[[104 128 113 140 126]
 [ 99 126 110 129 133]
 [136 126 134 129 125]
 [137 116 141 142 116]
 [116 131 116 113 138]]
->
[[140 126 104 128 113]
 [129 133  99 126 110]
 [129 125 136 126 134]
 [142 116 137 116 141]
 [113 138 116 131 116]]

[[141 134 113 110]
 [104 120 149 147]
 [130 146 114 128]
 [154 133 108 107]
 [149 150 107 107]
 [132 152 148 136]
 [148 130 138 126]
 [107 124 152 147]
 [119 108 136 130]
 [110 110 120 140]
 [106 111 148 145]]
->
[[113 110 141 134]
 [149 147 104 120]
 [114 128 130 146]
 [108 107 154 133]
 [107 107 149 150]
 [148 136 132 152]
 [138 126 148 130]
 [152 147 107 124]
 [136 130 119 108]
 [120 140 110 110]
 [148 145 106 111]]

[[119 113 145 146]
 [145 141 143 110]
 [144 133 109 109]
 [144 137 111 110]
 [142 107 109 114]
 [146 148 108 145]
 [110 110 140 146]
 [111 143 145 144]
 [125 143 138 139]
 [120 119 142 145]]
->
[[145 146 119 113]
 [143 110 145 141]
 [109 109 144 133]
 [111 110 144 137]
 [109 114 142 107]
 [108 145 146 148]
 [140 146 110 110]
 [145 144 111 143]
 [138 139 125 143]
 [142 145 120 119]]

[[129 156 128 133 133 146 133 133 144 133 133 128]
 [129 138 128 134 133 136 131 129 137 130 129 128]]
->
[[133 128 129 156 128 133 133 146 133 133 144 133]
 [129 128 129 138 128 134 133 136 131 129 137 130]]

[[142 108 148 109 149 149]
 [106 147 149 107 141 145]
 [109 120 121 150 108 106]
 [133 138 117 144 108 114]]
->
[[149 149 142 108 148 109]
 [141 145 106 147 149 107]
 [108 106 109 120 121 150]
 [108 114 133 138 117 144]]

[[129 127 146 129 128 122 129 128 115 134 128 128 128 119 138 128]
 [122 128 145 119 128 136 129 128 130 134 128 129 129 127 152 128]
 [121 128 145 120 128 138 129 128 131 133 128 129 129 127 152 128]]
->
[[138 128 129 127 146 129 128 122 129 128 115 134 128 128 128 119]
 [152 128 122 128 145 119 128 136 129 128 130 134 128 129 129 127]
 [152 128 121 128 145 120 128 138 129 128 131 133 128 129 129 127]]

[[136 113 116 101]
 [129 116 108 106]
 [128 141 123 125]]
->
[[116 101 136 113]
 [108 106 129 116]
 [123 125 128 141]]
---
[[122 138 135 131 121 113 131 130 132 126 120 130 125 117 130]
 [136 105 149 131 139 114 151 137 125 119 124 145 130 112 143]
 [123 132 136 137 121 117 137 129 129 122 119 126 133 121 126]
 [118 132 134 126 138 112 139 118 135 115 119 137 120 117 129]
 [120 126 135 131 137 114 134 111 132 120 122 131 117 127 114]]
->
[[122 136 123 118 120]
 [138 105 132 132 126]
 [135 149 136 134 135]
 [131 131 137 126 131]
 [121 139 121 138 137]
 [113 114 117 112 114]
 [131 151 137 139 134]
 [130 137 129 118 111]
 [132 125 129 135 132]
 [126 119 122 115 120]
 [120 124 119 119 122]
 [130 145 126 137 131]
 [125 130 133 120 117]
 [117 112 121 117 127]
 [130 143 126 129 114]]

[[120 146 114 124 124 129 104 113]
 [113 147 109 122 127 135 109 120]
 [118 117 127 117 156 112 129 135]
 [140 109 145 133 130 123 149 139]
 [137 141 119 151 143 116 116 134]
 [138 135 133 135  98 142 128 118]]
->
[[120 113 118 140 137 138]
 [146 147 117 109 141 135]
 [114 109 127 145 119 133]
 [124 122 117 133 151 135]
 [124 127 156 130 143  98]
 [129 135 112 123 116 142]
 [104 109 129 149 116 128]
 [113 120 135 139 134 118]]

[[153 111 110 115 148 142]
 [109 147 155 137 112 110]
 [151 115 112 113 145 139]
 [107 149 156 135 109 109]]
->
[[153 109 151 107]
 [111 147 115 149]
 [110 155 112 156]
 [115 137 113 135]
 [148 112 145 109]
 [142 110 139 109]]

[[133 116 118 102 147 133 111 116 114 118]
 [142 112 114 102 155 143 109 112 113 116]
 [125 137 135 153 107 125 143 139 140 135]
 [124 137 136 155 106 123 146 140 141 133]]
->
[[133 142 125 124]
 [116 112 137 137]
 [118 114 135 136]
 [102 102 153 155]
 [147 155 107 106]
 [133 143 125 123]
 [111 109 143 146]
 [116 112 139 140]
 [114 113 140 141]
 [118 116 135 133]]

[[142 117 124 118]
 [135 119 124 116]
 [155 123 125 139]
 [142 117 123 118]
 [129 120 125 115]
 [100 140 133 129]
 [ 99 134 131 118]
 [112 139 133 137]
 [128 135 131 142]
 [105 140 133 133]
 [134 134 130 142]]
->
[[142 135 155 142 129 100  99 112 128 105 134]
 [117 119 123 117 120 140 134 139 135 140 134]
 [124 124 125 123 125 133 131 133 131 133 130]
 [118 116 139 118 115 129 118 137 142 133 142]]

[[141 120 133 147 146 137 118 131 123 139]
 [122 134 127 103 107 127 131 133 125 127]]
->
[[141 122]
 [120 134]
 [133 127]
 [147 103]
 [146 107]
 [137 127]
 [118 131]
 [131 133]
 [123 125]
 [139 127]]
